(in the rows, 128 means zero)
Here are made-up nodes, facts about them, and rows of numbers that follow some of those facts. Name the node behind each unnamed row.

How the nodes are related:
θ: is of sort; τ: points at
badas: θ 24; τ drasko
bano: θ 792; τ drasko,brinutir
batafa: θ 339; τ klures
bebrum: θ 881; τ menaske,truzoflar,sudron
biru: θ 339
bobriplu: θ 792; τ fledor
botron: θ 881
bregar: θ 339; τ zigras
bremu: θ 707; τ gezum
brifer: θ 707
brinutir: θ 24; τ gamo
bromi: θ 339; τ vagu,kudin,sifli,tristu
brono: θ 339; τ skevum
brozu: θ 707; τ klasek
brukal: θ 24; τ drere,totego
brusu: θ 339
brutrove: θ 339; τ menaske
bugas: θ 24
deplikles: θ 707; τ gritos
deste: θ 339; τ plaskun,falape
dibrin: θ 339
divipin: θ 881; τ rubre
dodipon: θ 707; τ bobriplu
drakem: θ 707; τ tregol
drapla: θ 792; τ vodris,trovor
drasko: θ 707; τ gibam
drere: θ 881; τ kotusal
drifo: θ 339; τ skite
drokis: θ 707; τ stafles
drorok: θ 24
dubo: θ 707; τ fledor
dufleflar: θ 792; τ skuplal
duti: θ 792; τ skite
falape: θ 792; τ bregar
felesko: θ 707; τ dibrin,kletru
firibri: θ 707; τ kunikom,drorok,pora
fitrulal: θ 339; τ skimo,gonu
fledor: θ 707; τ brozu,totego
flefleta: θ 792; τ zifles,stafles
flegril: θ 24; τ drere,fodras
flifubrik: θ 881; τ skite,dubo
fligrak: θ 339; τ troflor,stolam
fligredu: θ 339; τ zeski,brukal
fodras: θ 881; τ dubo,klilimem
fogok: θ 24
gamo: θ 707; τ plaskun,botron
gezum: θ 881; τ botron,falape
gibam: θ 707
giden: θ 792; τ gibam,zozas,storem
gobrer: θ 707; τ gonu
godo: θ 339; τ gibam,bremu,trovor
gonu: θ 792
gorum: θ 792
graplo: θ 881; τ totego
gretruk: θ 339; τ bregar,deste,falape
gritos: θ 707; τ bano
grozatuk: θ 881; τ bugas,ruzil
grudal: θ 707; τ menaske,falape,ziflak
gruklik: θ 339; τ povok,pagre,pora
gudral: θ 792; τ vastos
gurik: θ 24; τ skite,bremu,batafa
kaples: θ 881; τ zupar
kebrul: θ 881; τ skatrul,klamul
kimol: θ 339; τ gritos
klamul: θ 24
klasek: θ 881; τ gretruk
klebufes: θ 881; τ zigras,brinutir
klegrek: θ 24
klemak: θ 24
klenar: θ 24; τ gretruk
kletru: θ 339; τ kotur
klilimem: θ 24
klogrim: θ 792; τ sigrik
klugrim: θ 339; τ fledor,bremu,zavan
klures: θ 792
kotur: θ 707; τ skunun,fitrulal
kotusal: θ 792; τ klures,zavan
kudin: θ 339
kunikom: θ 339; τ gibam,bremu
laful: θ 339; τ kunikom
lepor: θ 707; τ kotusal,skevum,savom
lobro: θ 707; τ fodras,sekam,rubre,sudron,skuplal
losisos: θ 792; τ povok
lupludur: θ 707; τ stolam
megen: θ 792; τ mupur
menaske: θ 792
mevufel: θ 707; τ tregik
misker: θ 881; τ zupar,zifles,klemak,skarazul
miskos: θ 707; τ sebrer,drapla,pora,gritos
mupur: θ 881; τ zeski
mutru: θ 339; τ bregar
nadu: θ 24; τ zozas,kaples,klasek
napladruk: θ 24
nedro: θ 792; τ pora
nostuk: θ 792; τ dufleflar
nupumi: θ 707; τ kebrul
pagre: θ 707; τ kotusal,fledor,plolok,totego
peklas: θ 339; τ rubre
peskupun: θ 339; τ gorum
pidran: θ 792
pifomir: θ 792; τ klugrim,gorum
pire: θ 24
plaflam: θ 792; τ ziflak
plaskun: θ 24
plelikan: θ 339; τ bano
plolok: θ 881; τ kotusal
plonodo: θ 24; τ stolam
pora: θ 707; τ skatrul
povok: θ 707; τ brono,drere
radror: θ 707; τ zira,lobro
regrol: θ 339
rikles: θ 792
rubre: θ 881; τ kotusal,mupur
ruzil: θ 339; τ klebufes,gritos
savom: θ 339
sebrer: θ 707
segul: θ 792; τ brusu
sekam: θ 707; τ brukal,fligrak
semos: θ 792; τ storem
sifli: θ 881; τ klamul
sigrik: θ 881
skarazul: θ 792; τ sifli
skatros: θ 707; τ botron
skatrul: θ 792; τ semos
skestum: θ 707; τ fogok,menaske
skevum: θ 339; τ brusu,totego
skimo: θ 24; τ segul,rubre
skite: θ 339
skunun: θ 339
skuplal: θ 24; τ gibam,vedri,ruzil
sozam: θ 24; τ klenar,klebufes,totego
stafles: θ 707
stapudran: θ 24; τ totego
staser: θ 881; τ bano
steplak: θ 792; τ brono
stolam: θ 339; τ brifer
storem: θ 707
sudron: θ 881; τ brusu
tatrekluk: θ 24; τ brukal,fitrulal
teze: θ 339; τ bremu
tival: θ 24; τ zigras,brinutir,regrol
totego: θ 24
tregik: θ 24; τ skevum
tregol: θ 792; τ plolok
treskek: θ 339; τ skestum,truzoflar
trestil: θ 339
tristu: θ 707
troflor: θ 339
trogor: θ 792; τ ziflak
trovor: θ 881
truzoflar: θ 707; τ kunikom,segul
vagu: θ 24; τ biru
valasu: θ 707; τ brono
vastos: θ 339; τ rubre
vedri: θ 881; τ brinutir
vigrum: θ 707; τ gonu
vikles: θ 792; τ peklas,skimo,ziflak
vodris: θ 707; τ brusu
vosta: θ 339; τ klugrim,povok
zavan: θ 881; τ gezum
zavem: θ 339; τ skunun,sigrik,graplo
zeplam: θ 339; τ batafa,mupur
zeski: θ 339
ziflak: θ 339; τ lepor
zifles: θ 792; τ pora
zigras: θ 24
zira: θ 792
zozas: θ 24; τ gamo
zupar: θ 707

Some nodes and their rows:
[140 120  97 136 129 108  90 145 129 197 160 145  89 124 107 127 128 109
 129 130 140  98 141  48 102 170 117] -> grudal
[139 183  90 127 161 129 117 134  93 190 226 188 141 156 182 115 115  76
 183 119 141 129 152  85 176 123  85] -> falape
[158 146 113  61 119 126 145 138 119 159 162 148 117 164 186 102 169 105
 146 183 159 116 127  67 118 131  59] -> deste
[133  93  95  51 157 145 110 100  81 135 131  87 154  95 145  95 227 111
 137 190 190  49 110 127  94  58 126] -> skevum
[156 107  86  82 120 136 126 123 130 135 102 112 161 126 161  82 185  97
 116 185 150  74  72 130 103  98 107] -> brono
[193 145 111 113 101 166 134 135  76 112 193 143  98 141 122 122 172  95
 141  94 112 141 139  49 123 113 116] -> klenar
[146 125 109  40 114 128 130 132 137 136 132 104 110 148 154 120 158 113
 130 173 156 122 130 109 107 101  96] -> zavem
[123 114  96 117 129 110  82 142 139 179 143 125  77 111  88 138 128 115
 120 128 132 105 149  68  98 150 134] -> radror
[ 83 117 133 113 184 159 119 117 110 139 172 136 144 135 137 109  69 126
 118 109 138 171 161 142 176  99 125] -> zira
[144 104  95 131 108  98  87 134 157 185 134 102  88 126  88 145 121 114
 122 114 144 122 137  80  93 157 145] -> firibri
[107  93 154  48 142 160 154 124 128 118 125 107 128 154 152  90 126 154
  87 175 159 152 143 106 120 120  88] -> kudin
[137 138  96  21 131 187 124 141 174 119 146 129  23 118 153 118 139  80
 133 216 133 113 179 115  99 104  90] -> peklas
[142 142  76 118 120 134  99 120 162 158 169 103 141 153 137 133  92  79
 157  90 136 154 139 156 161  97 146] -> nedro
[142 159 122 106  81 155 113 129 139 134 204 144 118 100  83 152 134 138
 149 185 166 122  98 110 142 127 149] -> bebrum
[ 87 111 130 117 188 159 120 124 108 138 153 154 145 132 133 106  58 123
 109 120 130 167 151 145 178 102 123] -> klures
[143  97 152 117 129 190 148 123  78  77 159 130 111 130 100 100 130 140
  83  96 111 175 148  78 128 117 125] -> klegrek
[129 112  95 115 124 110  80 142 139 183 146 117  79 119  89 139 125 113
 122 123 137 107 152  64  98 153 135] -> kotur
[149 154 116  98  65 158 110 140 153 135 197 130 131 122  78 156 119 137
 143 175 158 131  98 104 147 128 155] -> sifli
[138 136  97  76 154 108  92 136  87 159 171 133 117 141 118 181 103  84
 173 110 159 155 172 141 168  55 138] -> bobriplu
[111 101 101 152 159 125  78  89 122 179 161 100  93  52  98 106 184 116
 131 137 165  65 129  88  72 139 152] -> vodris

Name these rows:
No name comes twice in this set of rows, the named rows included.
[119 155  85 105 156 139  98 127 137 149 178 141 107 121 137 135 100  80
 160 118 128 143 156 148 160  86 127] : gudral
[105 131 168 106 112 177 136 138 109 127 195 163 144 121  83 126  95 186
 105 186 161 153 111  90 160 140 135] : botron
[132 143  79 119 145 128  99 125 132 154 161 137 139 133 141 128 101  79
 153 109 130 139 129 154 164  90 133] : losisos
[149 137  67 117 112 136  98 119 173 159 169  91 145 164 138 135  87  74
 156  85 139 160 135 163 161 101 150] : zifles
[160 118 108  53 107 117 139 135 141 133 113 113 112 149 155 125 156 106
 130 177 156 126 117 117 108 105  96] : vosta
[122 150  93 122 155 126 103 111 132 153 175 130 125 112 142 132 113  86
 162 110 140 144 138 158 156  88 132] : drapla
[160 149 107 100  55 163 108 139 163 140 197 115 136 134  79 156 116 134
 139 167 161 136  96 111 146 135 163] : kebrul
[187 119  98 141 116 166 124 118  80  91 147 134 127  98 107 101 190  90
 121 103 111 110  94  97 114  95 144] : tregik
[144 164 108  45 120 123 141 144 120 156 170 139 120 160 183 100 172 116
 142 174 140 109 128  60 120 123  52] : bregar
[113  88 157  50 140 151 155 122 125 119 123 110 119 152 153 100 120 151
  89 174 165 160 143 105 118 117  89] : skite
[127 144  79 112 155 129  97 143 117 151 151 162 133 127 130 133  96  76
 150 120 120 132 131 153 169  77 129] : tregol
[151 122 142  65 119  81 153 115 135 127 112 124  78 121 156 144 158 115
 134 181 173 154 115 133  97 105  89] : godo
[186 140 111 116  97 156 133 130  92  94 169 131  89 123 107 128 166 101
 129  96 106 149 134  77 119 106 128] : nadu

The same nodes again, as new rows of numbers:
Known rows:
[129  92 135 112 153 149 128 189 151 135 155 133 120  75 116  94 133 186
 134 174 139 117 114 125 137 136 135 117 216 131 167 114 149  74  94 109
  99 172 145 135  93 122 101] -> storem
[146 113 135  84 153 132 131 187 141 120 117 136 118  48 121  97 132 159
 158 164 133  97 113 141 160 138 136  79 203 220 144 126 152  93  87  98
 114 162 168 131 118 140  97] -> skatrul
[151 129 137  66 140 143 138 180 141 116 109 147 132  46 126  95 125 157
 171 139 120 136 127 143 152 134 142  99 177 184 141 122 148  97  89 126
 109 151 156 124 123 164  71] -> klogrim
[156 109 144 105 132 144 134 185 128 132 126 150 125  77 115 143 124 140
 154 146 121 134 151 144 143 121 121 131 224 129 178 130 125 103  91 107
 100 158 158 137 106 163  94] -> brono
[142 132 124 150 158 139 149 175 141 116 102 136 130  32 120  84 124 153
 158 139 150 117 121 150 130 142 130 114 184 154 177 113 154  78  93  59
 107 202 143 167 107 142 130] -> sifli
[147 125 114  62 143 127 122 187 139 111 114 140 123  56 128 101 129 161
 162 143 110 114  84 147 156 140 132  57 167 185 155  97 150  88  90  96
 115 147 163 123 117 163  73] -> duti
[134 145 140 130 155 118 160 190 136 134 149 150 102  53 109 122 134 155
 160 200 100 132  89 139 124 122 126 156 167 168 167 110 149  98 100 156
  99 154 152 142  98 152  76] -> skuplal
[146 140 140 142 151 133 157 192 127 124 134 143 123  46 117 118 130 144
 176 182 104 161 108 147 132 118 135 133 146 130 154 101 141  95 101 157
  87 148 149 149 111 172  77] -> tatrekluk
[154 122 135 118 129 145 141 178 132 130 122 142 136  71 126 136 125 148
 157 148 125 154 147 139 135 126 122 143 205 109 163 134 129 107  92 144
  89 172 156 137 129 169  80] -> fitrulal
[141 134 149 153 153 133 157 190 126 127 135 147 111  60 108 114 134 144
 163 165 105 148 100 151 135 118 130 162 172 164 157  93 140  88  99 162
  87 137 153 150 100 175  82] -> brukal
[131  93 122 155 155 155 123 195 146 130 135 132 130  64 119  87 134 173
 140 158 156 128 106 131 141 145 140 112 207  94 153 111 151  68  93 102
  91 180 145 139 107 125 101] -> tristu
[140 149 141  69 148 135 165 166 148 130 120 162 126  43 114  97 115 177
 158 128 114 125 127 145 119 134 127 146 176 167 194 116 153  91  93 113
 120 178 133 151  92 159  97] -> klebufes
[153 118 119  67 142 144 132 179 149 113 111 127 138  56 143 104 123 165
 173 174 105 128 104 147 144 127 136  29 149 172 149 112 142  96  97 131
 112 151 165 131 131 161  64] -> vikles
[151 106 131 125 133 152 142 173 142 139 133 130 134  87 131 151 126 147
 144 149 120 124 140 156 129 117 122 107 204 124 176 133 119 102  89 132
 101 173 157 139 118 165  85] -> ziflak
[152 109 110 108 138 140 134 183 140 138 132 131 135  74 131 153 122 149
 158 189 117 135 120 139 126 125 118  65 194  85 181 138 128 111  98 108
 108 175 162 130 122 153  82] -> treskek
[129 136 131 158 161 135 159 180 146 149 165 147 106  54 107 139 136 132
 144 148 114 101  99 168 124 117 135 136 169 179 164 111 144  89  91 154
 105 151 145 152  91 157  85] -> plaskun
[152 121 123 116 127 136 132 183 131 127 122 140 130  78 126 142 124 154
 152 151 117 146 123 144 133 126 114 124 198 108 173 118 128 104  93 129
  95 174 161 135 124 166  82] -> vastos
[143 122 122 112 134 140 142 172 147 149 146 157 124  74 120 159 124 140
 139 118 123 114 130 156 127 130 123 141 210 122 176 139 132 102  84 125
 110 169 143 127 110 163  78] -> bregar
[145 135 132 134 127 129 133 183 130 125 117 151 121  75 121 139 130 154
 146 136 121 146 124 137 137 138 114 170 210 121 169 119 136 102  88 137
  88 178 156 133 124 163  85] -> troflor
[149 121 139 127 128 137 130 182 131 122 126 147 125  88 119 140 129 153
 143 130 119 139 131 144 137 129 113 155 215 130 167 113 130 101  90 131
  90 172 159 136 118 167  85] -> zeski

Which node is each row?
No name comes twice in this set of rows, the named rows included.
[137 147 128 170 156 122 148 190 124 121 134 150 113  44 114 115 135 153
 166 179 116 147  82 147 130 131 128 141 154 137 157  97 149  93  99 147
  86 157 150 147 112 166  77] : plonodo
[155 112 124  96 130 132 121 186 132 131 136 151 119  77 117 153 124 140
 154 137 116 129 119 144 142 125 119 110 208 105 184 118 128  99  94  81
 105 150 154 128 101 172  86] : klugrim
[139 120 143 157 165 124 155 194 133 138 148 129 107  57 108 125 138 141
 157 201 115 111 100 150 133 116 130 117 183 182 164 112 143  93  98 122
  98 154 160 150  94 146 102] : drorok
[131 112 136 125 143 148 131 190 146 122 139 139 126  79 120  81 134 201
 141 148 131 149 106 120 137 144 130 155 196 111 157  96 152  72  93 139
  87 172 144 135 110 138  86] : brifer
[133 108 128 112 139 145 125 190 141 123 133 149 128  72 124  84 129 197
 152 172 128 161 100 120 137 146 133 138 185  78 160  97 153  75  98 134
  89 169 144 132 114 138  78] : lupludur
[148 130 112 109 158 132 145 180 136 114 106 153 134  21 120  89 117 155
 178 161 140 125 109 145 128 143 133  74 166 106 183 118 155  85 103  37
 114 189 140 160 105 148 119] : misker
[149 128 118  83 150 142 155 172 149 116 108 127 142  45 135 101 115 172
 173 191 110 132 110 148 112 124 125  40 149 133 192 106 142  88 107  93
 116 187 148 164 106 154 104] : bebrum
[145 127 134  74 139 132 137 182 144 113 108 133 122  65 130 101 131 173
 154 147 111 115 104 140 149 134 127 112 183 226 145 102 147  93  89 146
 106 158 165 128 124 158  72] : zira
[129 100 142  75 151 144 135 195 149 139 152 136 118  74 114  98 131 199
 142 187 124 126 113 111 130 136 131 120 205 125 173 119 153  83  96 128
 106 167 143 126  92 127  85] : drasko
[142 115 122  65 147 146 137 170 159 132 132 140 128  63 132 118 128 153
 143 120 115  90 107 167 142 130 139  61 177 218 155 117 145  94  80 138
 125 147 154 127 113 161  71] : falape
[151 138 114  88 147 133 142 178 139 105 109 153 129  44 122  96 118 167
 169 134 107 144 100 151 128 138 124  96 156 130 193  83 149  75 103  70
 111 171 142 160  94 167 103] : flifubrik
[141 133 125 102 151 145 155 166 151 125 125 155 130  43 119 100 117 156
 154 111 123 110 123 165 121 133 132 100 175 152 189 106 149  78  94  87
 120 176 134 162  91 164 105] : klasek
[142 142 136  83 132 117 144 180 137 149 135 161 111  68 114 152 124 157
 151 158 118 135 132 127 133 135 115 172 219 132 178 148 140 113  90 130
 108 175 148 122 113 150  78] : ruzil
[133 100 117  87 148 153 122 186 155 137 158 143 128  70 123 103 127 184
 146 164 121 129 102 131 129 138 140  73 181  83 172 112 148  76  97 113
 109 155 138 129  93 136  76] : skatros
[139  97 131  75 156 140 123 198 142 136 145 133 124  62 113  90 124 192
 166 223 124 143 116  99 136 137 135  90 194  90 174 124 152  85 106  91
 106 161 145 127  93 121  88] : miskos

